Moves between nodes:
zt pu zz
zt fu zl
zt da gn
ld pu qd
ld fu gz
ld da sz
cf pu ds
cf fu ct
cf da pb
qs pu tb
qs fu gg
qs da qd
fh pu mg
fh fu fz
fh da qj
lg pu lm
lg fu md
lg da bd
ff pu dh
ff fu dz
ff da jm
gp pu pg
gp fu hs
gp da jf
bg pu jm
bg fu fs
bg da gg
ht pu fh
ht fu zz
ht da cj
jm pu hr
jm fu qs
jm da tr
dz pu jg
dz fu bg
dz da qs
lm pu zl
lm fu pf
lm da rn
tc pu hc
tc fu tz
tc da nq
fg pu gh
fg fu gp
fg da bs
gm pu hj
gm fu mm
gm da gs
bl pu qr
bl fu ns
bl da tz
rp pu tg
rp fu gh
rp da fp
jj pu gs
jj fu lb
jj da qr
pb pu qz
pb fu jl
pb da cq
rj pu hf
rj fu gm
rj da nt
hf pu nf
hf fu hj
hf da dl
bs pu mh
bs fu jf
bs da zz
jg pu fj
jg fu jm
jg da tb
zs pu nq
zs fu dh
zs da fj
mc pu rp
mc fu fg
mc da pg
dt pu lg
dt fu qr
dt da hc
cg pu tq
cg fu fh
cg da gl
jp pu pb
jp fu qp
jp da tq
gg pu tr
gg fu ld
gg da gr
rr pu gn
rr fu rn
rr da nf
rh pu hs
rh fu dl
rh da mf
qd pu lz
qd fu gr
qd da ff
md pu pf
md fu hc
md da rj
mf pu zt
mf fu lm
mf da rr
nq pu gm
nq fu bh
nq da jj
fz pu gl
fz fu cj
fz da rp
gf pu gg
gf fu ds
gf da gz
mh pu cg
mh fu ht
mh da fz
gh pu rt
gh fu pg
gh da mh
jl pu pn
jl fu tq
jl da nr
lb pu dt
lb fu bl
lb da tc
bd pu rn
bd fu rj
bd da hj
tq pu cq
tq fu mg
tq da zq
nc pu rj
nc fu nq
nc da mm
qr pu md
qr fu tc
qr da nc
zz pu fz
zz fu lc
zz da mc
tg pu ct
tg fu rt
tg da qp
dd pu mf
dd fu lg
dd da pf
zl pu lc
zl fu rr
zl da rd
gl pu zq
gl fu qj
gl da tg
pn pu sc
pn fu cq
pn da dc
qp pu jl
qp fu cg
qp da mg
qz pu sz
qz fu pn
qz da dm
rt pu jp
rt fu fp
rt da cg
nr pu dc
nr fu zq
nr da cf
gs pu dd
gs fu dt
gs da md
mm pu nt
mm fu jj
mm da dt
pg pu fp
pg fu bs
pg da ht
fp pu qp
fp fu mh
fp da fh
zb pu zs
zb fu ff
zb da jg
ns pu tc
ns fu lz
ns da zs
dh pu bh
dh fu jg
dh da hr
rn pu rd
rn fu hf
rn da rh
hj pu rh
hj fu nt
hj da dd
bh pu mm
bh fu fj
bh da lb
nf pu gp
nf fu rh
nf da gt
nt pu dl
nt fu gs
nt da lg
rd pu fg
rd fu nf
rd da hs
ct pu ph
ct fu jp
ct da jl
lz pu tz
lz fu zb
lz da dh
ph pu gz
ph fu pb
ph da pn
sz pu ff
sz fu sc
sz da bg
zf pu gf
zf fu cf
zf da ph
cj pu qj
cj fu mc
cj da gh
zq pu zf
zq fu ql
zq da ct
hr pu lb
hr fu tb
hr da ns
hs pu bs
hs fu gt
hs da zt
gr pu zb
gr fu sz
gr da dz
tr pu ns
tr fu qd
tr da zb
jf pu ht
jf fu zt
jf da lc
dm pu bg
dm fu dc
dm da gf
mg pu nr
mg fu gl
mg da ql
fj pu jj
fj fu hr
fj da bl
gn pu mc
gn fu rd
gn da gp
gz pu gr
gz fu qz
gz da sc
lc pu cj
lc fu gn
lc da fg
sc pu dz
sc fu dm
sc da fs
dl pu gt
dl fu dd
dl da lm
ql pu cf
ql fu tg
ql da jp
tz pu nc
tz fu zs
tz da bh
fs pu qs
fs fu gf
fs da ld
hc pu bd
hc fu nc
hc da gm
tb pu bl
tb fu tr
tb da lz
qj pu ql
qj fu rp
qj da rt
dc pu fs
dc fu zf
dc da ds
gt pu jf
gt fu mf
gt da zl
ds pu ld
ds fu ph
ds da qz
pf pu rr
pf fu bd
pf da hf
cq pu dm
cq fu nr
cq da zf

In the rows, 143 means zero.

The rows follow the links: the fewer symbols apart two nodes are, the more alike their rows tend to be.

Some nodes and rows for them; each showing differs a little:
lc: 133 127 120 167 162 101 125 171 159 248 176 175 68 42 120 105 70 124 79 77 111 91 196 102 84 84 197 202 205 119 174 123 124 205 187 222 185 153 130 73 113 120 148 240 84 161 172 38 194 202 130 124 57 162 103 66 163 90 118 166 111 177
bh: 87 75 191 127 107 164 170 182 146 160 121 101 112 264 160 173 180 109 189 182 151 266 66 208 179 236 183 140 152 190 114 182 239 133 87 103 110 136 166 213 143 125 153 19 197 126 116 249 112 82 134 111 160 71 122 81 110 156 135 95 155 139
rj: 51 79 205 121 158 82 172 172 181 159 193 154 67 199 136 187 109 151 132 146 154 233 91 140 153 171 271 130 150 174 149 205 251 212 108 65 194 100 151 152 116 129 176 106 152 122 159 221 116 142 113 94 176 56 133 36 173 50 178 110 63 116
gn: 112 113 142 157 167 83 133 186 164 244 204 172 53 44 118 112 67 135 81 81 109 104 183 102 87 85 210 185 197 126 171 143 132 219 186 197 205 146 128 70 113 128 149 230 84 168 174 51 190 186 122 118 70 159 106 52 173 79 127 166 83 177
jm: 142 120 179 122 95 184 148 204 113 121 120 75 181 215 171 143 219 128 222 191 141 208 83 235 174 204 46 93 121 175 94 159 123 82 123 120 94 161 135 210 176 172 110 22 195 172 85 194 126 19 142 178 159 176 126 181 79 250 116 148 180 177
tb: 123 99 183 126 91 188 156 206 121 140 112 76 157 237 173 151 212 113 218 191 138 235 74 238 175 221 83 112 137 184 99 165 160 92 107 123 90 159 145 219 167 158 122 8 199 159 87 208 125 32 140 157 153 142 120 145 80 228 113 126 181 174
qj: 221 209 53 190 157 188 120 55 134 161 88 180 178 78 128 115 117 130 92 107 134 39 233 84 112 98 139 227 171 100 176 71 106 128 166 243 114 173 164 98 135 104 152 253 108 121 177 64 175 264 178 137 93 152 157 181 158 133 129 143 208 130
bs: 146 133 105 171 161 117 123 157 156 248 163 172 80 41 121 103 73 123 79 77 109 78 207 98 83 85 187 211 208 115 172 110 121 193 188 238 172 161 134 70 117 116 150 247 82 160 172 35 199 212 136 124 53 164 108 79 161 98 116 164 128 173
pf: 51 84 198 120 175 52 162 190 180 181 221 167 45 139 128 171 83 161 111 120 144 196 113 117 134 131 266 128 156 159 159 202 217 234 139 82 226 100 137 117 113 139 171 153 124 138 168 171 135 148 108 104 157 91 130 33 187 35 177 131 31 129
sc: 194 190 150 123 130 172 137 144 112 49 135 112 239 150 165 139 213 175 201 184 160 118 129 180 171 144 1 65 80 142 112 138 55 72 152 106 117 153 121 178 183 202 106 98 173 168 109 152 125 62 159 212 195 223 176 274 115 246 149 177 176 153
zq: 244 243 69 165 160 194 124 26 127 61 92 178 248 108 139 138 156 170 126 146 162 38 210 89 149 105 83 160 106 103 162 84 81 93 158 174 107 155 156 128 158 144 144 223 133 119 164 112 139 225 186 169 168 172 201 269 163 165 162 153 210 101
nc: 63 76 197 123 130 132 177 169 164 153 144 123 88 250 152 186 147 125 161 170 156 266 73 178 173 215 236 140 150 186 133 198 261 170 88 79 144 116 165 190 129 121 170 54 181 115 137 253 110 115 124 95 179 50 129 54 141 97 156 93 114 120
gz: 199 198 148 126 132 170 135 135 115 42 136 119 248 146 159 140 209 178 196 184 158 110 135 174 173 135 4 69 81 141 115 136 51 73 156 106 120 151 119 175 184 199 106 110 172 169 110 152 122 70 158 213 199 222 180 281 117 240 151 178 176 152
ns: 104 82 187 130 97 183 159 195 130 153 111 83 135 253 168 160 200 107 206 189 144 256 66 231 177 234 130 128 150 186 103 173 201 104 95 117 95 149 157 220 156 141 134 5 199 144 95 228 120 52 138 134 150 109 116 114 88 201 120 110 175 162
tg: 235 227 53 183 157 198 120 35 129 121 82 186 209 92 134 124 131 143 102 123 150 34 229 79 129 104 119 208 145 98 174 72 100 111 163 219 105 167 165 110 141 118 152 243 120 115 174 81 161 258 184 148 121 154 177 218 159 143 141 146 217 114
pg: 171 152 87 180 156 141 122 134 152 237 138 175 99 46 123 99 81 118 82 81 114 67 215 96 86 88 177 226 206 109 176 97 116 178 184 249 154 168 145 79 119 110 152 252 86 151 175 34 197 229 147 123 51 161 116 99 158 107 112 159 154 168
gf: 200 203 143 128 137 170 132 126 115 36 133 123 250 142 161 140 206 181 192 182 160 102 140 163 173 134 6 68 76 139 118 129 50 76 154 104 119 151 124 173 182 199 110 115 169 166 115 151 122 80 160 211 202 223 184 289 121 233 157 176 175 146
hs: 102 107 152 149 171 69 138 197 170 241 211 175 48 51 119 117 64 140 83 81 114 116 170 102 90 87 220 173 194 131 167 151 140 227 184 178 214 135 123 73 114 132 152 221 89 169 171 64 184 178 115 118 80 153 106 47 174 68 134 165 66 174
qs: 154 138 177 122 102 181 148 198 113 103 130 82 195 194 171 139 223 140 218 191 145 183 90 225 174 187 21 78 108 169 97 154 98 76 134 118 101 161 129 204 181 188 104 36 189 175 89 177 130 21 146 194 166 198 138 210 85 259 123 159 181 178
md: 51 78 203 121 152 88 173 171 176 160 184 150 66 206 141 187 115 145 134 150 154 237 85 144 160 179 267 130 148 176 147 206 255 205 105 66 189 104 155 156 120 124 178 97 156 118 155 229 116 136 116 94 178 56 134 39 170 58 175 105 70 111
tz: 93 75 189 126 103 170 170 185 144 159 115 93 117 267 163 171 186 111 193 184 148 266 66 215 178 237 171 140 149 187 111 180 233 127 84 106 107 142 162 213 145 128 150 19 197 131 113 244 116 76 134 117 160 75 116 86 104 162 130 98 159 144

Each walk starts at a row. The symbols on each line, taken left to right, move it on to the next node.
Answer with the node's row; about right is enough.
182 163 77 187 155 156 122 113 145 224 127 174 116 54 123 101 88 120 79 86 115 58 224 92 90 94 169 229 202 107 178 86 114 165 180 255 142 171 153 82 123 107 151 256 90 143 178 36 197 240 154 124 55 158 123 113 155 115 111 151 170 161
pu fu fu pu fu pu pu -> 239 246 79 157 160 193 128 34 122 44 98 175 254 113 143 140 165 177 134 153 168 40 204 95 155 107 69 141 97 107 157 92 73 88 158 160 110 156 152 133 164 155 138 209 138 120 160 118 134 207 184 179 180 180 207 279 160 175 166 156 205 103
fu da fu pu da da -> 231 243 97 147 154 184 128 56 124 28 114 158 264 121 147 143 182 184 156 167 170 54 184 116 165 108 43 111 81 112 144 104 60 80 159 131 117 151 143 145 170 174 126 182 150 136 146 133 127 167 179 194 199 198 206 297 153 190 168 167 193 112
66 77 196 124 126 137 171 168 160 156 138 119 89 253 154 188 152 122 166 175 158 267 70 180 176 219 229 141 152 186 129 195 260 162 86 83 138 120 165 196 127 121 168 47 183 116 130 249 109 111 124 98 176 47 128 58 136 106 154 92 122 120
pu da pu da fu -> 50 83 200 119 170 53 165 184 183 175 219 165 51 150 128 173 89 159 115 127 147 201 106 123 136 137 270 128 155 162 158 205 222 233 133 76 225 99 138 123 113 137 175 145 129 135 165 180 131 147 108 101 163 83 129 31 189 37 180 131 37 125
da pu da fu pu pu da -> 153 142 97 173 159 124 123 148 152 243 155 174 86 43 122 99 78 121 80 77 109 73 211 96 86 88 185 218 206 112 174 104 119 191 186 243 165 163 138 72 120 112 150 248 84 155 173 35 195 217 139 121 51 164 111 83 160 104 112 160 134 172
187 169 74 187 156 160 119 107 146 218 116 177 125 57 125 104 94 120 81 86 120 54 227 92 92 94 165 232 199 105 179 87 114 161 180 255 136 171 154 83 124 106 153 255 93 142 172 39 192 246 158 126 62 159 127 121 155 118 113 154 176 156
pu da pu fu fu da da -> 235 231 56 182 162 197 123 28 129 108 83 183 214 96 135 127 135 148 107 127 152 35 229 83 130 103 114 200 140 99 171 73 100 106 160 211 105 166 163 112 146 122 152 241 121 116 173 88 157 259 185 150 129 159 183 228 161 145 146 145 217 113
fu fu pu pu pu fu -> 228 239 106 143 157 180 130 65 118 24 116 155 264 124 150 144 184 189 163 168 171 61 179 117 165 109 38 101 80 117 144 109 58 80 158 125 119 149 137 147 176 178 128 173 151 138 143 133 126 155 175 199 202 203 205 298 150 198 169 168 187 114
63 87 192 126 176 44 154 199 182 198 233 173 42 100 121 153 74 159 98 104 133 170 128 110 116 108 256 134 169 148 166 191 191 241 158 108 232 109 127 97 114 140 163 182 105 153 172 132 153 153 107 110 135 116 122 34 187 43 167 147 30 149
pu da fu pu pu da fu da da -> 178 157 82 182 158 148 120 125 146 232 131 173 106 51 122 101 85 118 80 83 116 63 219 94 86 92 174 229 205 110 175 92 112 173 182 251 145 171 147 80 121 109 152 251 86 145 176 35 195 235 151 122 56 161 119 109 159 113 112 155 162 165
fu fu fu pu fu fu -> 118 118 133 158 166 85 131 187 163 249 193 172 59 42 117 111 68 130 79 78 110 99 188 101 85 80 205 191 201 125 172 132 131 215 187 204 199 146 130 73 115 127 149 234 84 165 171 45 192 189 123 122 65 162 103 60 170 81 123 164 92 174
137 113 180 123 94 185 150 203 116 128 119 75 171 219 168 144 218 125 221 191 138 214 78 234 173 208 52 97 127 178 92 162 131 81 119 123 93 160 138 214 175 170 110 17 197 167 87 193 127 22 142 172 154 169 126 170 82 245 114 142 183 180
da fu fu pu da da -> 121 96 183 126 95 187 155 203 124 146 112 75 152 241 169 154 211 111 217 190 141 242 71 235 177 228 92 115 139 184 98 168 171 94 106 122 91 155 149 218 165 152 126 8 202 152 89 216 123 35 139 151 150 132 119 134 79 222 113 125 181 170
pu pu pu pu da da -> 56 87 193 126 178 45 156 196 186 195 232 174 41 108 123 157 76 159 102 110 137 177 125 112 121 114 262 132 166 153 164 193 195 238 154 99 232 105 128 98 110 138 166 173 109 150 170 142 148 152 105 109 141 107 123 33 190 41 171 146 31 142
54 84 196 121 175 46 161 194 185 190 228 170 44 118 126 161 77 159 103 113 139 184 122 114 125 118 264 130 161 159 162 198 203 239 149 91 230 104 131 108 113 138 167 166 114 143 169 152 143 151 105 108 150 104 125 34 188 38 173 142 32 138
fu fu pu pu fu da -> 79 96 172 137 177 50 144 204 177 221 228 173 41 69 120 133 68 150 89 94 121 140 153 105 103 92 239 151 181 140 168 174 163 239 172 140 230 118 122 80 113 136 159 203 93 163 173 93 167 165 108 117 109 138 112 36 183 55 151 161 41 161
fu fu da pu fu -> 73 94 181 132 178 49 146 200 178 216 229 173 40 78 122 138 69 155 92 95 126 147 147 106 107 99 243 147 177 145 167 180 167 240 169 131 229 116 126 85 113 139 160 198 97 159 173 103 165 161 108 116 116 131 115 35 183 49 157 158 37 159
219 226 119 139 149 176 132 91 117 26 125 143 260 131 153 143 194 187 175 176 166 74 162 139 169 121 21 84 73 122 131 122 49 75 158 114 120 149 131 157 182 190 116 153 159 152 131 140 126 122 168 207 204 212 199 295 140 213 165 174 181 129
fu pu pu da da fu pu da fu -> 152 132 177 122 97 179 147 196 114 109 126 80 191 202 170 139 221 136 220 190 144 191 89 227 173 193 30 84 114 171 97 157 105 78 131 119 98 159 128 208 179 183 105 31 192 175 86 183 128 21 145 188 162 190 136 200 85 254 118 154 180 179
fu fu pu pu pu fu -> 98 79 185 130 101 177 166 191 136 157 113 88 123 263 168 167 192 109 200 187 147 262 67 223 180 238 150 134 150 188 108 177 217 117 88 112 99 146 159 217 151 135 144 11 197 134 102 237 117 63 136 126 153 91 117 96 95 182 126 104 168 152
108 86 185 126 94 184 161 199 130 151 110 82 139 253 169 163 203 107 212 190 143 251 68 232 178 232 116 122 144 187 102 169 192 103 98 121 91 154 153 219 160 144 132 9 201 144 95 226 121 46 139 138 152 116 117 120 87 207 117 112 176 161
fu fu fu pu fu fu -> 147 124 180 121 99 183 148 201 113 115 123 80 181 207 174 142 220 133 221 192 142 200 84 230 174 199 37 89 119 172 95 158 113 79 126 121 96 161 131 209 180 177 108 26 196 175 84 185 129 19 143 181 159 182 128 192 83 252 116 151 182 179
fu da fu da fu pu fu pu -> 129 103 183 125 93 188 152 204 119 137 114 74 160 233 169 148 216 119 219 191 140 228 74 239 175 218 72 107 134 181 98 165 149 90 113 122 90 156 143 217 171 161 117 12 198 163 86 205 128 28 140 161 153 153 119 153 78 237 114 133 181 176
184 177 160 121 121 171 137 161 112 62 135 103 231 161 165 138 216 167 208 189 154 134 117 195 173 152 3 63 86 151 109 143 61 72 149 106 114 153 122 185 188 201 100 81 176 174 99 158 123 47 155 209 190 221 166 263 107 251 142 175 174 163
fu pu fu da pu pu fu pu -> 94 81 188 127 102 172 167 186 140 157 113 92 120 263 166 173 188 109 196 187 146 265 63 219 177 237 160 138 152 189 109 180 226 122 87 109 101 144 161 216 148 131 146 15 197 133 105 240 118 68 135 117 156 85 120 92 100 172 128 99 164 147
pu pu da pu pu da pu pu pu -> 220 201 53 188 159 188 118 63 138 172 93 181 168 74 130 112 111 127 92 104 133 43 231 84 108 98 144 229 177 97 176 72 109 133 170 243 115 173 160 93 132 106 155 254 103 124 176 59 178 260 174 134 85 152 154 170 158 132 127 146 207 134
224 233 112 139 151 180 130 72 119 23 120 152 262 122 152 144 189 189 164 169 168 63 172 124 168 113 31 96 77 119 141 112 56 80 159 121 119 152 139 153 179 182 121 168 151 142 141 139 124 144 171 203 203 205 201 293 145 206 166 169 188 119
da da da da fu pu da -> 187 187 157 123 124 174 138 152 112 55 135 110 238 157 163 138 216 171 205 187 157 124 124 186 172 146 5 68 80 144 112 140 55 73 152 106 119 153 123 183 186 200 102 89 175 174 104 156 126 54 155 210 191 223 171 266 109 246 145 176 173 160
fu pu fu pu pu pu pu fu -> 74 73 190 127 117 149 172 173 155 156 131 114 98 261 157 183 164 116 175 177 153 267 68 192 177 227 212 139 151 188 121 189 252 150 82 89 125 128 166 206 137 123 163 35 192 118 122 252 111 100 128 102 169 56 125 64 126 125 146 91 135 128
